Here is a tiny trained network, its code and every weight. The questions are about switching its units off for an input and a class, where a switched-off unit gives its printed mean instead of its output.

import numpy as np


def w(rows, s, z=0):
    codes = np.array(rows[::2]) - 128.0
    scale = np.full(codes.shape[1], s)
    scale[-1] = z or s
    return codes * scale


def f(y):
    return np.maximum(y, 0)


def log_softmax(a):
    a = a - a.max(-1, keepdims=True)
    return a - np.log(np.exp(a).sum(-1, keepdims=True))


def net(x, mask):
    res = np.array(x, float).reshape(1, 6) / 4 @ E
    y = f(res @ A[0][:, :-1].T + A[0][:, -1])
    res = res + np.where(mask, y, B[0][:, -1]) @ B[0][:, :-1]
    return log_softmax(res[-1] @ U[:, :-1].T + U[:, -1])


A, B = {}, {}
E = w([
[124,136,146,125,120,135,135,119,139],'x0',
[128,135,151,130,119,137,135,123,140],'x1',
[118,158,112,110,97,153,48,98,107],'x2',
[120,108,117,137,128,132,125,111,133],'x3',
[55,120,144,130,53,93,135,152,117],'x4',
[80,168,47,120,128,253,168,138,135],'x5',
],0.018)
A[0] = w([
[72,171,89,122,120,176,143,144,123,9],'neuron 0',
[184,74,184,112,160,74,120,99,130,53],'neuron 1',
[115,125,132,126,102,96,106,95,95,120],'neuron 2',
[122,102,128,163,119,85,199,162,156,217],'neuron 3',
[231,154,127,127,196,154,60,77,161,98],'neuron 4',
[125,105,153,137,128,92,85,125,135,63],'neuron 5',
[171,140,128,121,90,166,103,101,97,182],'neuron 6',
[82,114,152,126,87,63,40,111,131,97],'neuron 7',
[126,74,129,128,131,69,251,161,154,89],'neuron 8',
[138,128,85,138,200,183,215,146,174,130],'neuron 9',
],0.011)
B[0] = w([
[49,50,169,238,153,120,49,217,146,191],'neuron 0',
[68,165,100,133,145,244,56,147,172,234],'neuron 1',
[187,154,159,116,138,83,142,135,113,181],'neuron 2',
[107,129,45,141,101,179,113,115,157,249],'neuron 3',
[51,121,134,181,111,136,98,207,165,232],'neuron 4',
[124,176,125,88,109,133,133,120,80,180],'neuron 5',
[120,66,156,137,120,177,128,126,174,195],'neuron 6',
[173,109,157,143,103,55,156,96,82,242],'neuron 7',
[80,86,142,174,163,137,81,207,130,233],'neuron 8',
[167,227,158,46,100,88,213,82,63,253],'neuron 9',
],0.011,0.014)
U = w([
[86,114,63,126,117,177,109,118,137,99],'0',
[98,11,183,158,145,93,89,151,132,253],'1',
[214,135,146,75,125,76,202,23,61,31],'2',
],0.012,0.0013)

Each question gives the input, the list of numbers given to net, and the class t.
The units are the neurons (one row each of A and B). Each row of codes is followed by its name. A weight is (code - 128) times the scale printed after its matrix; where a second scale follows, it is the last column's (A, B and U).
mask holds one flag per neuron, in row order. A switched-off neuron (its flag False) gives its mean, the last column of its row in B, instead of its output. The means were averaged over made-up inputs and are rounded, as every weight is.
A unit's drop is (log p(t) with every unit on - log p(t) with that unit switched off) / (log p(t) with every unit on - log p(t) with every unit switched off).
The circuit of an input: a set's keep is (log p(t) with only the set's units on - log p(t) with every unit switched off) / (log p(t) with every unit on - log p(t) with every unit switched off). Starting from all 10 units, units are removed one at a time, each time the one whose removal leaves the highest keep (on an exact tie, the one counted first), for as long as the keep stays at least 0.8.
units of the circuit, in order: the units of the circuit, biggest drop first
top k neurons: the k neurons with the biggest drops, biggest first
drop of u: that unit's drop, to one decimal
input [-6,4,-7,2,-1,0], class 0: units of the circuit, in order : [neuron 3]
input [0,2,-7,7,0,-5], class 0: units of the circuit, in order : [neuron 3; neuron 1]
input [1,3,-6,0,-1,-8], class 0: top 2 neurons : [neuron 1; neuron 3]
input [-6,4,3,-7,3,5], class 1: top 3 neurons : [neuron 0; neuron 3; neuron 1]
input [7,-1,4,-6,4,2], class 1: top 2 neurons : [neuron 9; neuron 3]
input [-5,-4,6,3,-4,0], class 1: top 3 neurons : [neuron 3; neuron 1; neuron 9]
input [3,-4,4,-8,0,0], class 1: top 2 neurons : [neuron 9; neuron 3]
input [-5,3,0,8,-5,-6], class 0: top 3 neurons : [neuron 1; neuron 0; neuron 8]
input [1,5,-3,-8,0,5], class 2: top 2 neurons : [neuron 9; neuron 1]
input [6,-5,-4,6,-3,-7], class 0: top 3 neurons : [neuron 1; neuron 3; neuron 0]
input [8,8,-5,-7,0,-1], class 0: top 3 neurons : [neuron 3; neuron 0; neuron 7]
input [6,-3,1,-3,3,-8], class 2: drop of neuron 4 : 0.4
input [3,-5,5,-3,2,0], class 2: drop of neuron 4 : 0.4
input [-8,-6,-3,-3,-3,-7], class 0: units of the circuit, in order : [neuron 1]
input [-4,5,5,4,6,8], class 1: drop of neuron 5 : 0.0
